Below is a small trained network, with its code and all its weights. Each question gives an input and a target symbol and asks what happens when units are switched off, that is, made to give their printed mean instead of their output.

import numpy as np


def w(rows, s, z=0):
    codes = np.array(rows[::2]) - 128.0
    scale = np.full(codes.shape[1], s)
    scale[-1] = z or s
    return codes * scale


def norm(h):
    return h / np.sqrt((h * h).mean(-1, keepdims=True) + 1e-5)


def f(y):
    return np.maximum(y, 0)


def softmax(a):
    e = np.exp(a - a.max(-1, keepdims=True))
    return e / e.sum(-1, keepdims=True)


def log_softmax(a):
    a = a - a.max(-1, keepdims=True)
    return a - np.log(np.exp(a).sum(-1, keepdims=True))


def net(x, mask):
    ids = ['Ωαβγδεζηθλφ'.index(c) for c in x.split()]
    T = len(ids)
    res = E[ids] + P[:T]
    q, k, v = (norm(res) @ M[0].T for M in (Q, K, V))
    z = softmax(np.where(np.tri(T) > 0, q @ k.T / 2**0.5, -1e9)) @ v
    res = res + np.where(mask[0], z, O[0][:, -1]) @ O[0][:, :-1]
    y = f(norm(res) @ A[0][:, :-1].T + A[0][:, -1])
    res = res + np.where(mask[1:13], y, B[0][:, -1]) @ B[0][:, :-1]
    return log_softmax(norm(res)[-1] @ U[:, :-1].T + U[:, -1])


Q, K, V, O, A, B = {}, {}, {}, {}, {}, {}
E = w([
[189,133,122,138,51,145,155,108,164,173],'Ω',
[101,75,95,148,169,182,156,108,130,142],'α',
[136,86,109,125,57,115,195,73,158,71],'β',
[123,81,3,126,155,109,106,71,140,94],'γ',
[108,126,127,156,117,134,148,150,160,186],'δ',
[186,92,140,109,120,79,116,137,107,150],'ε',
[223,124,139,91,92,87,116,118,150,195],'ζ',
[124,138,56,42,165,95,108,156,138,58],'η',
[178,140,44,79,117,154,164,113,129,72],'θ',
[230,62,162,131,101,114,135,41,176,96],'λ',
[189,116,166,131,149,77,58,115,239,150],'φ',
],0.02)
P = w([
[86,121,220,161,112,66,156,124,109,48],'0',
[153,128,114,168,62,196,102,92,255,100],'1',
[126,106,87,158,60,178,89,121,244,122],'2',
[136,123,79,138,78,125,122,104,211,132],'3',
[94,143,32,126,91,100,167,115,185,127],'4',
[138,91,62,138,109,98,129,106,182,160],'5',
[120,92,53,155,105,78,166,88,129,176],'6',
[125,91,29,121,123,81,151,99,149,156],'7',
[136,99,38,112,107,34,155,76,144,186],'8',
[132,93,28,117,134,23,186,93,101,178],'9',
[129,44,42,150,139,41,166,84,100,200],'10',
],0.016)
Q[0] = w([
[190,45,2,136,87,80,151,43,193,144],'H1',
[138,127,79,117,85,121,149,96,129,147],'H1',
],0.12)
K[0] = w([
[101,123,252,186,123,134,171,128,98,53],'H1',
[106,153,140,111,146,109,137,148,108,80],'H1',
],0.16)
V[0] = w([
[207,151,119,6,144,45,79,168,148,84],'H1',
[231,129,127,172,2,128,135,88,198,205],'H1',
],0.032)
O[0] = w([
[161,100,117,13,96,167,151,197,123,131,253],'H1',
[125,123,153,36,71,159,72,7,107,161,104],'H1',
],0.02,0.0073)
A[0] = w([
[98,114,118,65,103,135,151,158,128,93,135],'N1',
[90,119,124,105,174,94,116,48,237,196,144],'N2',
[166,150,100,109,163,131,177,151,148,200,157],'N3',
[150,142,119,162,141,84,80,76,177,97,97],'N4',
[130,99,140,68,81,121,109,108,115,107,125],'N5',
[99,138,146,72,130,152,77,73,109,167,139],'N6',
[53,140,223,97,168,128,75,148,120,126,103],'N7',
[143,191,168,183,142,95,174,128,103,84,77],'N8',
[118,167,253,131,137,127,139,188,67,98,92],'N9',
[118,140,92,157,145,107,121,170,120,128,158],'N10',
[159,213,160,186,196,141,107,104,75,125,11],'N11',
[115,190,151,143,164,146,61,95,101,180,80],'N12',
],0.031,0.012)
B[0] = w([
[152,152,191,173,92,145,142,121,120,149,219],'N1',
[143,64,139,137,89,142,126,164,36,150,220],'N2',
[91,121,101,138,119,95,103,118,103,81,198],'N3',
[146,166,200,110,137,111,145,154,187,143,190],'N4',
[81,80,87,154,173,137,95,176,104,100,242],'N5',
[139,137,143,163,122,84,183,107,201,129,254],'N6',
[104,167,81,94,150,189,149,143,142,82,136],'N7',
[145,86,186,106,124,159,49,155,151,168,193],'N8',
[105,170,100,116,127,182,130,120,162,66,144],'N9',
[177,124,125,112,93,119,128,77,135,148,207],'N10',
[74,148,2,127,61,157,222,114,98,134,169],'N11',
[92,172,101,72,147,85,58,151,164,41,174],'N12',
],0.045,0.025)
U = w([
[67,111,172,171,77,185,128,161,232,37,167],'Ω',
[113,47,20,156,153,24,150,139,41,200,223],'α',
[193,68,92,153,138,142,27,164,152,132,25],'β',
[107,161,139,214,174,156,144,95,143,183,161],'γ',
[113,137,47,65,220,141,197,172,134,100,204],'δ',
[176,144,145,196,32,127,167,69,110,54,2],'ε',
[114,107,254,132,149,57,141,187,142,122,3],'ζ',
[67,152,115,122,168,124,108,51,147,56,170],'η',
[52,133,90,102,65,124,98,197,144,178,25],'θ',
[76,106,149,185,177,188,66,146,24,110,125],'λ',
[150,59,152,73,138,214,176,106,115,204,138],'φ',
],0.0063,0.0076)

Each question gives the input, a string of symbols that net reads in full, and the target symbol t.
The units are the heads (2 rows each of Q, K, V and O) and the neurons (one row each of A and B). Each row of codes is followed by its name. A weight is (code - 128) times the scale printed after its matrix; where a second scale follows, it is the last column's (O, A, B and U).
mask holds one flag per unit, heads first, then neurons. A switched-off unit (its flag False) gives its mean, the last column of its rows in O or B, instead of its output. The means were averaged over made-up inputs and are rounded, as every weight is.
A unit's drop is (log p(t) with every unit on - log p(t) with that unit switched off) / (log p(t) with every unit on - log p(t) with every unit switched off).
The circuit of an input: a set's keep is (log p(t) with only the set's units on - log p(t) with every unit switched off) / (log p(t) with every unit on - log p(t) with every unit switched off). Starting from the 12 units with the biggest drops (on a tie, the unit counted first), units are removed one at a time, each time the one whose removal leaves the highest keep (on an exact tie, the one counted first), for as long as the keep stays at least 0.8.
units of the circuit, in order: the units of the circuit, biggest drop first
most important unit: the unit with the biggest drop
top k neurons: the k neurons with the biggest drops, biggest first
drop of u: that unit's drop, to one decimal
input γ α γ ζ γ ε φ, target β: top 2 neurons -> (N6 N8)
input η δ ζ, target δ: units of the circuit, in order -> (H1)
input λ ζ α ζ ζ, target α: units of the circuit, in order -> (N5 N8 H1)
input δ Ω ε θ θ φ Ω ε ε γ ε, target θ: top 3 neurons -> (N11 N4 N12)
input ζ θ η, target φ: top 2 neurons -> (N12 N3)
input γ γ α α, target β: top 3 neurons -> (N6 N8 N10)
input ε α φ λ γ, target λ: top 2 neurons -> (N6 N1)
input β γ θ, target ζ: top 2 neurons -> (N4 N2)
input Ω λ ζ φ η β γ θ, target η: top 2 neurons -> (N12 N6)
input θ Ω γ γ ζ δ λ ζ θ ζ, target ε: top 3 neurons -> (N5 N1 N2)
input λ η Ω, target α: top 2 neurons -> (N5 N2)
input θ α θ φ γ, target ε: top 2 neurons -> (N5 N1)
input Ω α ε β α α Ω, target η: top 2 neurons -> (N12 N6)
input ε β γ α ζ, target λ: most important unit -> N6
input δ γ δ θ δ γ λ γ γ Ω δ, target θ: top 2 neurons -> (N11 N4)
input β δ γ θ η φ η ζ α, target ζ: top 3 neurons -> (N4 N2 N12)
input δ γ ζ ζ α δ φ γ, target θ: top 4 neurons -> (N11 N4 N12 N6)
input ζ ε α ζ ζ α γ λ β η, target φ: top 3 neurons -> (N12 N3 N1)
input ε α λ γ γ ζ Ω, target λ: drop of N10 -> 0.1
input γ γ λ, target β: drop of N11 -> 0.1
input β γ ε, target ζ: drop of N2 -> 0.5
input η ζ η α γ η θ φ Ω θ, target δ: drop of N11 -> 0.0
